Each row was made from one small tree. The marks that hang from a mark follow it in brackets, in alphabetical order. Every link used is in the known rows. Write each row's tree.
Each row is shifted at random along 4 fixed directions that mean nothing.
Known rows
V(R Z(D)): [-2.12 -0.74  1.14  0.03  2.13 -1.62  2.23 -1.57 -1.99 -2.08  0.91  3.43
 -0.64  0.38 -1.72  0.04 -1.52  1.30  1.36 -2.62 -0.03 -0.14  1.82  1.26
 -0.67 -2.00  1.08  0.51 -1.08 -0.91 -0.61 -1.00 -0.46 -2.59 -0.84 -1.29
  1.69 -0.08 -3.16 -0.73 -0.30]
G(B H(J)): [-0.16 -1.96 -2.09 -0.76  1.04 -0.85 -3.98 -0.47 -0.99  2.32  0.48  3.01
 -1.96  2.81  2.66 -1.18 -1.08  1.50 -4.45 -0.69  2.51 -2.22 -2.62  1.77
 -2.13 -0.12 -0.12 -1.59  0.72 -1.67 -3.35  1.34  0.59  3.52 -1.14  1.81
 -1.30  0.35 -1.56  0.12 -1.94]
V(R(H(J) K(B Z))): [-1.68 -3.22  3.07  3.83 -0.03 -3.48  1.22 -3.76  0.15 -0.69  2.90  1.55
 -0.48  0.70 -1.57  1.11  1.07  0.35 -1.67  0.90  0.92 -1.29 -0.69  1.06
 -3.61 -0.91 -1.57 -2.16  0.93 -3.03 -1.95  0.82 -0.38 -1.34  0.38 -2.03
 -0.73  1.18 -1.35  1.10  0.45]
B(H R(K(Z))): [ 1.45  1.12  1.77 -1.78  2.23 -0.07  4.64  2.82 -3.99 -2.68 -0.69  3.02
 -2.97  0.29 -0.94  1.31  1.54  0.72  1.29  1.22  0.39 -2.46  0.48  0.01
 -1.04 -1.66 -0.90  0.63 -2.32 -2.08  0.00 -2.34  0.32  0.32  2.61 -0.08
  2.29 -0.64 -3.47 -3.34 -0.81]
D(G R(K Z(H(J) V))): [-3.18 -1.31  2.57  1.43 -1.45 -5.33  5.06  0.65  0.17 -5.05  2.87  2.26
 -1.69 -3.76 -2.24 -0.44  1.02  3.07  1.91  0.37 -0.29 -0.08  2.73 -1.74
 -2.63 -0.51 -1.96  0.63 -2.25 -0.69  3.59 -2.16 -0.12 -3.86  0.17 -0.49
 -1.03  4.29 -2.28 -0.40  0.67]
Z(D(R(K)) G H(B J V)): [-2.42 -5.46 -2.10 -4.86 -1.59 -4.65 -0.67  1.42 -3.12  2.41 -0.31  4.98
 -1.44 -3.59  3.99 -5.88 -1.53  2.93 -1.28 -3.50  2.88 -0.71  0.85 -1.07
 -0.53  2.13 -0.58 -2.80 -0.03  0.15  4.15  1.31  0.25  3.31  0.85 -2.39
 -1.27  2.19 -2.42 -0.66 -0.72]
R(G K Z): [-0.47  1.08  2.65  0.34 -1.30 -0.11  6.07 -0.46 -2.21 -3.08 -0.72 -0.15
 -1.94 -2.05 -0.56  3.00 -0.52  1.80  0.63 -0.93  0.20 -0.22  0.14 -2.57
 -1.15  1.25  0.74  0.77  1.71 -3.15 -0.89  1.84 -0.32  1.44  0.15  1.54
 -1.36  1.27  1.67  1.51 -1.66]
D(G(B(R(V Z)) H)): [-1.22  0.29 -0.36  1.31  1.17 -1.55 -2.30 -0.47 -0.83 -0.35  0.54  3.31
 -2.21  1.15  1.13 -0.66 -0.22  1.71 -1.32 -0.92  1.53 -1.94 -1.45 -0.35
 -1.73 -1.27 -0.79  0.07  0.25 -1.57 -0.98  0.34 -0.39  0.87 -0.42  1.01
 -0.47  1.40 -1.99 -0.95 -1.32]
J(G V(R(H(B(D))) Z)): [-0.87  0.83 -1.22 -2.04 -0.87  1.43  3.73 -0.66 -1.23  0.31 -0.99  1.85
 -1.99  1.37  0.89  1.27 -0.39  3.19  0.42 -1.17  4.25 -1.15 -2.01  0.13
  1.87 -0.07 -0.22  3.05  5.51 -0.82  3.07  0.96  0.24  2.24  1.16 -1.36
  1.75 -0.29  0.82 -1.24 -0.06]
K(Z(D(G) R(H(B)) V)): [-2.93 -2.93 -1.42  2.48 -1.57 -4.77 -1.66 -1.11 -3.02  1.10  1.33  2.34
 -0.16 -0.13  0.75 -1.66  1.78  1.23  0.59 -3.25  0.03 -3.18  0.74  1.09
 -2.08 -1.81  0.30 -0.69  0.21 -0.47 -0.13 -1.06  0.03 -4.03 -1.65 -1.64
  1.64  2.35 -3.47 -1.86  0.65]
K(Z(G(H(B)) V)): [-2.07 -2.87 -1.09 -1.88  0.51 -0.99 -0.73  0.36 -3.08 -1.39  1.47  6.09
  1.00 -2.13  1.87 -6.62 -0.39  1.05 -0.12 -0.57  0.93 -3.17 -1.72 -2.25
 -0.11  0.00 -2.62 -3.36  0.34 -0.04  2.42 -1.38  0.55 -0.91  1.31 -5.43
 -0.16  0.79 -2.25 -1.84  2.97]
V(Z(D(R(H(B J) K)) G)): [-1.85 -1.12 -1.04 -1.05 -0.55 -1.28  0.46 -0.27 -1.79  0.59 -0.89  3.14
 -1.52 -1.19  2.51 -1.76 -1.42  1.58 -0.46 -3.55  2.15  0.10  0.30 -0.75
 -0.94  0.88 -0.09 -0.95  0.81 -1.87  0.87  1.12  0.73  1.60  0.11 -0.61
 -0.90  0.69 -1.47 -0.89 -0.63]
H(B(R(K))): [ 0.34 -2.50  1.77 -2.78  1.53 -2.16  1.25  0.29 -1.05 -2.59  2.85  3.10
 -0.03 -0.97 -1.17 -1.47 -0.45  0.60  1.17  1.70 -0.48  0.03  0.56 -1.15
 -1.65 -0.65 -1.26 -2.40 -1.49 -3.75  0.72 -0.88 -0.28 -1.74 -0.18 -2.67
  1.28  0.47 -1.99  0.18  1.49]
B(R(G(H) K V(Z))): [ 0.41 -0.26  2.75 -1.24  1.47 -0.66  2.50  0.65 -2.32 -3.47  0.45  4.18
 -2.52 -1.20  1.26  0.24 -0.12  1.46 -0.13 -0.57  0.12 -1.25 -0.83 -1.41
 -0.13  0.32 -1.27  0.45 -0.47 -4.65 -0.62 -0.71 -1.10  2.43  1.23 -1.05
 -0.36 -0.26 -1.95 -0.97 -1.51]
B(D(G(H)) R): [ 0.11 -1.08  3.02  3.81  1.20 -2.48 -4.16 -0.30  1.58  1.04  1.17  1.69
 -0.88  1.16 -0.30 -1.67  0.93 -1.88 -1.03  1.50 -0.18 -0.82  1.43  0.30
 -1.13 -0.94 -3.03  1.11 -1.96 -2.33 -1.27 -2.20  1.36 -1.99  1.35 -3.21
  0.13  0.03 -2.32  0.14  2.23]
V(R(H Z(D G))): [-1.52 -0.36  0.59  2.81 -1.48 -1.61  2.32 -1.56 -0.64  1.37 -0.77  0.08
 -1.51  0.14 -0.29  1.91  0.53  0.96 -0.56 -1.77  2.08 -0.67 -0.13  0.63
 -0.24 -1.28  0.12  0.46  1.63 -0.41  0.27  2.65 -0.42  1.01  0.38  0.08
  0.18  0.17 -0.02 -0.44 -1.60]
Z(R(G(H) K) V): [-0.29 -1.19 -0.79  1.93 -1.97 -3.36  1.87  0.82 -2.38 -0.74  0.95 -0.59
 -1.08 -0.47  0.16  2.03  1.97  3.35 -0.43 -1.62  0.00 -1.82  0.41  1.87
 -1.21  0.05  1.75  2.61 -0.53 -0.96  2.09 -0.81 -0.88 -0.51 -1.80  1.33
  1.44  1.47 -2.33 -1.15 -1.73]
J(G(H(V(R Z)))): [-0.57 -0.13 -1.48  0.84 -0.56  0.55 -0.80 -0.45 -0.87  3.22 -0.76  0.33
 -1.68  1.73  1.96  1.66 -0.05  2.47 -1.36  0.19  3.08 -0.97 -1.62  1.07
 -0.38  0.67  0.00  1.42  2.76 -0.25  1.00  1.36  0.79  2.85  1.73  1.29
 -0.64 -0.11  0.35 -0.11 -1.89]
R(G(B(D) H(J)) V(Z)): [-1.09 -3.77  3.78  2.26 -0.20 -2.27 -4.51 -2.82 -0.23  0.02  1.62  4.18
 -0.80  0.84  0.72 -2.49 -0.48 -0.45 -4.28 -0.77  1.68 -1.10 -1.12 -1.31
 -1.78  1.45 -2.31 -1.10  2.00 -5.34 -4.39  0.47  0.39  1.80 -0.77 -3.32
 -2.41  2.15 -0.54  1.70 -0.77]
J(G(B) V(R(K Z(D H)))): [-2.19 -1.63  0.14  2.50 -2.33 -1.65  3.45 -1.61  0.67 -0.19  0.64  1.11
 -0.71 -0.46 -0.92  1.43 -0.40  3.63  0.07  0.09  4.82 -1.45 -2.08  1.00
 -0.26  0.10 -0.18  3.04  4.19 -0.10  3.58  1.55  0.98 -0.27 -0.05 -2.11
  1.80  2.03 -0.97 -0.24  0.75]
Z(G(H) R): [-0.36 -1.93 -2.24  1.82 -0.59 -2.56 -0.97  0.32 -1.68  1.51 -0.27  1.34
 -0.67 -0.46  0.78 -0.77  0.43  1.28 -1.08 -1.05  1.67 -2.08  0.16  1.63
 -0.71 -0.78  0.44  0.20 -0.37  1.43  3.08  0.31  0.16  0.92 -0.14  0.75
  0.29  0.87 -2.97 -1.10 -1.07]
D(G R(H(V))): [-1.35  1.30 -0.67  2.55 -1.26 -3.04 -1.95 -0.22  0.31  2.32 -0.14 -0.68
 -2.16  0.57  2.57  1.98  0.96  1.42 -1.34 -1.26  1.19  0.45  0.21  0.01
 -1.77 -0.36 -0.14  0.85  1.04 -1.19  0.46  0.50 -0.36  1.13  0.45  3.73
 -1.28  1.76 -0.06 -0.53 -3.10]
K(Z(G H)): [-2.10 -1.68 -1.57  1.82 -0.02 -3.00 -2.39 -2.11 -4.26  2.02 -1.15  3.16
 -0.37  0.92  1.80 -0.74  0.03 -0.47 -0.43 -2.62  2.32 -3.19  0.49  0.55
 -2.94 -1.69  1.56 -1.44  1.63  0.31 -1.59  0.72  0.49 -0.79  0.17  0.70
  0.11  1.70 -3.59 -0.95 -1.78]
V(R(G(B) Z)): [-1.32 -0.40  2.11  0.07  1.64 -1.74  3.39 -1.73 -2.37 -2.69  1.39  2.66
 -0.61 -0.38 -1.97  1.06 -1.56  2.07  0.02 -1.03  0.75 -0.59  0.34 -0.31
 -1.06 -1.70  1.09 -0.03  0.59 -1.74 -0.75  0.66 -1.06 -0.70 -0.52 -0.07
  0.94  0.47 -1.03  0.61 -1.19]
R(V Z(D(G) H(B J))): [-2.07 -1.91 -0.23 -0.95 -4.15 -0.86 -0.68 -0.31 -0.98  3.12 -1.80  0.70
 -3.41 -0.20  2.76 -0.98  1.03  1.49 -1.49 -4.16  2.86 -0.50 -0.55 -1.47
  1.52  1.98 -1.09  0.49  2.70 -1.13 -0.79  4.26 -0.75  3.62 -0.64 -0.66
 -1.65  2.33  2.23 -0.67 -1.59]
J(V(Z(H))): [-1.19 -1.30  1.26 -0.55 -0.54 -3.01  4.13 -0.24 -2.03 -3.52  0.71  2.47
 -0.48  0.81 -2.99  1.75  0.69  1.04  2.35 -0.41  0.45 -2.51  1.73  1.50
 -0.62 -2.19  1.00  1.72  0.39 -0.44  0.98 -2.48  0.18 -3.48 -1.20 -0.19
  2.90  2.29 -3.17 -0.68 -1.38]
B(D H R(K)): [ 2.51  1.84  2.05 -1.77  2.95  0.52 -1.38  1.48 -3.13  1.34 -1.68  3.01
 -3.81  3.18  2.20 -0.01  0.16 -1.84 -1.62 -0.77  0.59 -1.43  0.96 -0.04
 -1.04 -1.22  0.57  2.05 -1.04 -3.42 -4.46 -1.21  0.45  2.42  1.35 -0.53
  1.59 -2.43 -2.88 -2.08 -1.30]
J(G(H(B)) V(R(K) Z(D))): [-2.28 -2.11  0.91  2.54 -0.40 -4.32  1.88 -3.13 -2.27 -0.11  0.69  2.53
 -1.79  3.14 -0.91  4.68 -1.10  3.65  0.86 -0.44  3.18 -3.02  0.62  2.91
 -3.89 -2.27  2.08  2.39  2.88 -2.58 -0.22 -0.10  0.73 -3.41 -1.61  1.24
  2.71  2.28 -4.17  0.48 -3.18]
Z(D(R(G(H) K(B))) V): [-1.54 -0.88 -1.72  1.20 -2.13 -2.74  0.67  1.46 -1.33  0.31 -0.32  0.86
  0.03 -1.96  3.21 -0.65  0.15  4.24 -0.05 -3.63  0.60 -1.18 -0.31  1.01
 -0.01  1.27  1.12  1.89 -0.74  0.00  2.45 -0.76 -0.17 -0.12 -1.52 -0.36
  1.10  0.86 -2.32 -2.23 -0.67]
J(G(B H) V(Z(D(R)))): [-2.20 -2.10 -1.17  2.27 -1.27 -1.96 -0.32 -0.96  0.86  0.52  1.03  3.61
 -0.32  0.18  0.93 -0.93 -1.14  2.73 -0.94  0.07  4.30 -1.74 -1.89  1.12
 -0.79 -0.10 -0.98  1.82  3.14 -0.82  2.23 -0.52  2.30 -0.51 -0.42 -2.33
  0.95  2.00 -2.48 -0.72  0.73]
H(V(Z(D))): [-0.80 -1.76  0.92 -1.53 -0.36 -0.64 -1.08  0.51 -1.80  1.27  0.37  1.44
 -0.33  0.49  0.96 -1.16 -0.15  0.53 -0.08 -1.81 -0.50 -0.81  0.05  0.44
  0.75  1.05  0.12 -0.36 -0.20 -1.47 -0.54 -0.54  0.35  0.33  0.47 -1.06
  0.56  0.14 -0.29  0.20 -1.11]
R(G K Z(D H(B J) V)): [-1.13  0.42 -2.11 -4.62 -3.47 -0.08  6.98  2.16 -5.44 -0.41 -3.27  0.37
 -3.99 -2.02  2.82  1.65  0.20  5.56  0.39 -5.50  2.44 -1.41 -0.34 -1.53
  0.92  2.52  2.19  1.94  2.62 -1.43  1.53  3.34 -1.01  5.09 -0.59  2.44
 -0.29  1.36  1.66 -1.25 -2.97]
H(B J V(Z(G))): [-0.90 -4.63  1.35 -6.94  0.51 -2.71 -1.10 -0.03 -5.33  1.32  1.15  3.65
 -1.85  2.04  1.34 -1.25 -1.27  2.78 -0.81 -1.93  0.54 -2.40  0.66  0.27
 -1.93  1.09  0.34 -3.69  0.09 -3.95 -1.04  0.49 -0.22  0.71  0.57  0.55
  0.41  1.05 -0.48  1.63 -3.21]
H(B(D) J(G V(R Z))): [-0.45 -2.75  0.79  0.22 -3.09 -0.51 -1.37 -1.40  0.31  5.05 -0.77 -2.36
 -1.95  3.80  0.55  2.57  0.49  2.69 -2.10 -0.01  4.81 -0.52 -0.55  2.29
 -0.15  2.45 -1.81  1.95  3.84 -2.95  0.90  2.47  1.94  0.77  0.82 -0.73
  1.07  1.07  2.29  1.37  0.32]
J(G(B(H)) V): [-1.06 -1.60  0.77  2.39 -1.01 -2.63 -0.09 -1.56  0.00  0.49  0.86  1.64
  0.08  1.39 -1.28  1.27 -0.12  1.62 -0.34  1.73  3.60 -2.22 -0.83  1.13
 -2.36 -1.17  0.43  1.80  3.10 -0.43  1.20 -0.58  1.66 -2.17 -0.15 -1.24
  2.30  2.12 -2.09 -0.06 -0.55]

Which tree is each row?
[-0.61 -1.52 -0.34 -1.06  2.12 -1.37 -1.55 -1.41 -2.73  0.26  1.07  4.36
 -1.23  2.08  1.38 -0.33 -1.65  2.58 -1.26 -0.48  1.88 -3.10 -1.67  0.67
 -2.69 -1.03  1.63  0.40  2.36 -1.57 -1.92 -0.30  0.05  1.27 -0.38  0.57
  0.21  0.31 -3.04  0.51 -1.98]
J(G(B(D) H(V(R(K)))))
[-0.05 -1.02  1.50  2.52 -2.03  0.47  3.49  0.87 -1.05 -1.25 -0.47 -0.83
 -0.60 -2.06 -0.29  1.13  1.57  2.01 -0.88  1.93  1.21 -1.45 -2.31 -1.27
 -0.12  3.16 -3.22 -0.15  1.55 -2.60  2.05  0.19  1.16  2.52  2.43 -0.76
 -1.82  1.93  1.36  0.54  0.59]
R(G(H(V)) K(Z))
[-0.42 -5.98  4.10 -3.26 -1.17 -2.12  0.97 -0.13 -0.77  0.97  2.73  0.42
 -0.81  0.42 -1.81 -0.99  0.51  3.22 -0.76  2.46  1.21 -1.07 -0.09  0.20
 -0.64  2.97 -3.54 -1.41  0.79 -3.53  2.26 -0.01  0.74 -0.16  2.38 -3.80
  0.10  1.48  1.47  2.73  1.57]
H(B(D) J(G) V(R(K)))
[-1.31 -3.27  1.68  1.16 -0.74 -3.65  0.40 -1.56 -0.82  0.27  1.02 -0.06
 -0.72  1.09 -1.89  2.66  0.24  2.74 -0.20  0.82  1.37 -2.20  0.96  2.26
 -3.82 -0.25  0.29 -0.23  0.12 -0.82 -0.64 -0.17  0.93 -2.32  0.21  1.90
 -0.02  2.13 -1.46  1.74 -1.69]
H(J(G(B)))
[-0.93 -1.07  2.40  4.60 -0.03 -3.49 -1.48 -0.12  0.77 -0.34  1.56  0.03
 -0.15  0.54 -3.48  0.75  1.96  0.75  0.00  2.38  1.08 -0.93  0.70  0.72
 -2.93 -1.05 -1.99  0.34 -1.63 -1.14  1.53 -1.59  1.14 -3.15  0.94 -0.63
  1.30  2.83 -2.17 -0.43  0.28]
D(G(B(H(V) R)))
[ 0.49 -1.49 -0.80  2.09 -3.65 -2.35  3.50  1.11 -0.12  1.12 -0.32 -3.62
 -1.81  0.78 -1.95  4.47  3.92  1.98 -0.10 -0.19  1.09 -1.78  0.30  3.58
  0.50 -0.35 -0.24  2.42  0.55  0.30  2.49  0.24 -0.04  0.47 -0.35  2.77
  1.46  1.56 -0.04 -0.95 -1.58]
Z(R(H(J(V))))
[-1.35 -0.46  1.69  0.88 -1.82 -1.78  4.92  1.52 -2.18 -2.06 -0.62 -0.12
 -1.20 -0.69 -3.37  2.12  1.51  2.60  2.71 -1.03 -0.15 -2.54  1.33  0.32
 -0.23 -0.86  0.07  1.37 -1.04  0.34  1.13 -0.68  0.53 -2.47 -0.22  1.06
  1.85  2.51 -0.96 -0.90 -1.20]
R(Z(D(G(B(H(V))))))
[-1.32 -1.74  0.34  1.41  0.58 -2.39 -2.57 -2.47  0.06  0.83  2.57  3.35
 -0.86  0.57  0.45 -2.18 -0.19 -2.52 -1.95 -1.45  0.16  1.12  1.20 -0.23
 -1.87 -1.47  0.14 -1.31  0.56 -2.72 -2.87  0.14  0.30 -0.49 -1.17 -2.27
 -0.96  0.33 -1.51  0.34  0.45]
V(Z(R(H)))
[-1.96 -1.82  1.00 -3.17  0.76 -1.49  2.62 -2.36 -1.63 -0.28  1.57  4.55
 -3.18 -0.63  1.87 -1.68 -2.09  1.35 -1.65 -1.97  1.41  0.22 -0.63 -2.05
 -1.57 -0.61 -0.24 -2.31  2.40 -3.21 -2.21  3.03 -1.24  2.52 -0.02 -2.05
 -1.82 -0.43  0.46  0.96 -0.41]
V(R(H(B J(G)) K Z(D)))
[-0.88 -1.59  0.27  1.04 -0.27 -1.15  2.40  0.87 -4.44 -1.63 -0.77  1.72
  0.64 -0.05 -2.03  0.50  1.58  2.27  1.74 -0.15  1.56 -4.85 -1.03  0.93
 -1.17 -0.68 -0.61 -0.75  0.18  0.33  2.11 -1.57  1.03 -1.90  1.49  0.18
  2.28  2.14 -3.14 -1.97 -0.51]
K(Z(G(B(H(V)))))
[-0.37 -0.62 -2.14 -3.19  1.72  0.10 -1.96 -0.88 -2.03  1.46  0.11  4.27
 -1.39  1.05  3.00 -2.19 -2.12  1.34 -1.06 -0.41  1.89 -1.15 -0.86 -1.30
 -1.39 -0.56  0.70 -0.78  2.77 -0.77 -1.05  0.58  0.21  2.22  0.12 -0.44
 -1.06 -0.49 -0.85  0.22 -0.53]
J(G(H(B(D))))
[-1.15 -0.60 -2.45 -4.84  0.51  0.56  5.20  1.96 -4.09 -3.27 -1.34  4.27
 -1.55 -1.54 -1.02 -2.00  0.00  3.45  1.38 -2.80  2.69 -2.00 -0.25 -0.29
  0.90  0.09  0.05 -0.09  0.53  1.16  3.92 -0.44  0.03  2.79  1.04  0.08
  0.41  1.23 -2.04 -2.45 -0.44]
V(Z(G(B) H(J)))
[-0.28  2.05 -1.83 -0.72  0.19  1.42 -0.10  1.65 -0.99  0.42 -1.39  0.20
 -1.55  0.48  0.12 -0.65  0.66  2.48 -0.55 -0.64  2.16 -0.66 -1.84 -0.76
  0.42  0.66 -0.83  1.00  1.03  0.89  2.51  0.32  0.10  2.46  1.05  1.17
  0.31  1.11  0.62 -1.87 -0.29]
D(G(B(H(V))))
[-1.02 -2.03 -2.98 -0.56 -2.20 -3.32  1.27  0.50 -3.28  0.95 -1.55  1.31
 -2.82 -0.75  1.82  0.66  1.43  2.09  0.30 -5.76  1.10 -1.78  1.06  2.13
  0.28 -0.46  3.42  2.88  0.55  1.06  0.33  1.19 -1.97  2.22 -3.14  1.88
  1.13  1.92 -3.92 -2.52 -3.01]
Z(D H R(K V))
[-2.32 -0.69  2.13  0.98 -1.57 -1.92 -2.06 -2.18 -1.57  1.00 -0.69  2.29
 -2.33  0.58  2.58 -0.08 -0.75  0.13 -0.44 -4.50  0.02 -1.49  0.27 -1.52
 -0.49 -0.29  1.14  0.48  1.55 -1.98 -4.34  2.38 -1.37 -0.17 -1.92  0.08
 -0.87  1.40 -0.11  0.24 -2.89]
R(V Z(D(G)))
[ 0.60 -0.30 -0.06  0.98 -2.20  0.04  0.58  1.57  1.10  0.70 -0.37 -3.15
  0.22  0.35 -1.75  1.25  1.93  1.96  0.98  1.11  1.58  0.61  0.25  0.19
  0.87  1.62 -2.37  1.58  0.44 -1.12  3.65 -0.19  1.04 -0.76  0.02 -0.19
  1.33  1.95  1.09 -0.57  1.98]
H(B(D(G R)))
[-0.52 -0.99 -0.82  1.61 -2.02 -1.61  0.91  1.52 -2.65 -1.01 -1.11 -0.32
  1.41  0.12 -1.19  0.51  1.90  4.12  1.40 -1.95  1.97 -4.16 -1.06  1.90
 -0.21  0.17  1.08  2.44  0.06  1.33  4.51 -1.20  0.27 -1.60 -0.61 -0.02
  3.42  1.59 -3.07 -2.35 -0.72]
Z(G(B(D)) V)
[-1.26  0.36 -0.14 -1.39  0.55 -1.57  3.82 -1.29 -2.74 -1.21 -0.47  1.97
 -1.32  1.52 -0.08  3.47 -1.41  4.08  1.93 -0.95  2.26 -2.88 -0.23  1.74
 -0.52 -2.05  2.60  3.14  3.12  0.76  2.07 -0.50 -0.76 -1.54  0.01  1.64
  3.01  0.26 -2.10 -0.44 -2.67]
J(G V(R))
[-1.70 -3.40  3.79  2.57 -3.48 -4.00  4.52 -1.32 -1.53 -2.42  1.72  0.84
 -0.41 -2.10 -2.10  0.34  2.05  2.15 -0.35 -0.82  0.87 -1.76  1.11 -1.18
 -2.40  1.69 -0.58  0.42  1.04 -2.89  0.05  0.54  0.34 -0.81 -0.36 -2.90
 -0.72  3.30  0.12  1.36  0.69]
R(G K(B(D)) Z(H(J) V))
[-1.88 -2.81  0.79 -1.15 -0.36 -1.12 -3.50 -2.19  0.56  3.67  0.56  2.69
 -2.08  0.78  4.50 -3.38 -2.41 -0.22 -4.24 -1.70  2.12 -0.03 -1.37  0.00
 -0.14  1.76 -1.84 -1.47  1.81 -1.84 -2.20  2.18  0.58  1.87  0.82 -3.25
 -1.84 -0.64  1.10  1.42  1.05]
H(J(V(R(K(Z(D))))))
[-0.51 -0.61 -0.22  1.37 -2.28  0.14  0.43  0.07  1.42  1.03  0.29 -0.34
 -0.47  0.49  0.23 -0.14  0.64  0.09 -0.82 -0.42  2.10  0.15 -0.90  1.08
  2.24  0.93 -1.35  2.30  1.83 -0.63  2.41  0.13  1.14  0.04 -0.12 -2.36
  1.42  0.59  0.59 -0.72  1.54]
J(V(Z(R)))
[-2.04 -1.84 -0.86  1.08 -2.02 -4.21 -0.50  0.92 -0.24  0.40  1.00  1.73
  0.30 -1.88  2.07 -1.98  0.71  1.82  0.25 -2.85 -0.42 -0.74  0.99  0.75
 -0.32 -0.59  0.52  0.75 -1.35  0.23  1.34 -1.56 -0.14 -2.13 -1.62 -1.82
  1.12  0.90 -2.76 -2.07 -0.21]
Z(D(R(H)) V)
